Below are the code and all the weights of a small trained network. Each question names an input and a class and asks about switching units off, where a switched-off unit gives its printed mean instead of its output.

import numpy as np


def w(rows, s, z=0):
    codes = np.array(rows[::2]) - 128.0
    scale = np.full(codes.shape[1], s)
    scale[-1] = z or s
    return codes * scale


def f(y):
    return np.maximum(y, 0)


def log_softmax(a):
    a = a - a.max(-1, keepdims=True)
    return a - np.log(np.exp(a).sum(-1, keepdims=True))


def net(x, mask):
    res = np.array(x, float).reshape(1, 7) / 4 @ E
    y = f(res @ A[0][:, :-1].T + A[0][:, -1])
    res = res + np.where(mask, y, B[0][:, -1]) @ B[0][:, :-1]
    return log_softmax(res[-1] @ U[:, :-1].T + U[:, -1])


A, B = {}, {}
E = w([
[146,212,168],'x0',
[124,228,124],'x1',
[146,207,64],'x2',
[114,107,63],'x3',
[166,117,42],'x4',
[172,48,189],'x5',
[2,127,81],'x6',
],0.0078)
A[0] = w([
[123,47,113,106],'N0',
[144,86,178,125],'N1',
[127,164,132,140],'N2',
[151,82,112,130],'N3',
[112,108,159,120],'N4',
[245,135,149,143],'N5',
[247,140,189,130],'N6',
[130,186,128,254],'N7',
[240,125,181,134],'N8',
[154,39,86,136],'N9',
[84,114,186,120],'N10',
[63,89,182,163],'N11',
[79,103,194,138],'N12',
[229,140,156,111],'N13',
[127,173,63,192],'N14',
[201,124,165,129],'N15',
[218,121,171,134],'N16',
[108,132,184,91],'N17',
],0.011,0.0062)
B[0] = w([
[130,56,105,196],'N0',
[147,125,135,194],'N1',
[51,117,142,164],'N2',
[240,59,109,176],'N3',
[101,172,147,157],'N4',
[209,182,131,242],'N5',
[179,177,180,255],'N6',
[32,214,160,239],'N7',
[219,165,152,248],'N8',
[177,63,62,219],'N9',
[58,101,204,175],'N10',
[39,93,180,206],'N11',
[64,108,200,192],'N12',
[202,195,169,217],'N13',
[60,253,28,220],'N14',
[211,155,156,207],'N15',
[217,156,135,226],'N16',
[150,96,193,158],'N17',
],0.0063,0.0082)
U = w([
[105,92,95,92],'0',
[217,136,146,85],'1',
[121,161,75,120],'2',
[106,77,173,105],'3',
[172,7,84,101],'4',
[142,152,96,255],'5',
],0.013,0.0064)

Each question gives the input, the list of numbers given to net, and the class t.
The units are the neurons (one row each of A and B). Each row of codes is followed by its name. A weight is (code - 128) times the scale printed after its matrix; where a second scale follows, it is the last column's (A, B and U).
mask holds one flag per neuron, in row order. A switched-off neuron (its flag False) gives its mean, the last column of its row in B, instead of its output. The means were averaged over made-up inputs and are rounded, as every weight is.
A unit's drop is (log p(t) with every unit on - log p(t) with that unit switched off) / (log p(t) with every unit on - log p(t) with every unit switched off).
The circuit of an input: a set's keep is (log p(t) with only the set's units on - log p(t) with every unit switched off) / (log p(t) with every unit on - log p(t) with every unit switched off). Starting from the 12 units with the biggest drops (on a tie, the unit counted first), units are removed one at a time, each time the one whose removal leaves the highest keep (on an exact tie, the one counted first), for as long as the keep stays at least 0.8.
units of the circuit, in order: the units of the circuit, biggest drop first
most important unit: the unit with the biggest drop
top k neurons: the k neurons with the biggest drops, biggest first
drop when u is switched off: that unit's drop, to one decimal
input [-8,8,-6,-3,-3,-8,7], class 3: most important unit -> N11
input [-3,-5,2,6,-5,4,7], class 4: units of the circuit, in order -> [N7 N0]
input [-2,-6,-6,0,-1,-3,-5], class 4: units of the circuit, in order -> [N9 N7]
input [6,2,8,0,-6,-7,-6], class 2: units of the circuit, in order -> [N14 N7]
input [-6,7,1,8,7,3,-4], class 4: units of the circuit, in order -> [N9 N6]
input [8,6,1,8,-1,-6,-8], class 2: top 2 neurons -> [N14 N7]
input [6,2,6,8,-4,1,-3], class 2: top 2 neurons -> [N14 N7]
input [-6,0,8,2,-2,6,6], class 0: drop when N8 is switched off -> 0.2
input [3,-6,-3,-4,7,7,8], class 4: drop when N9 is switched off -> 0.1
input [8,6,-8,-5,-8,2,-1], class 3: drop when N10 is switched off -> 0.7
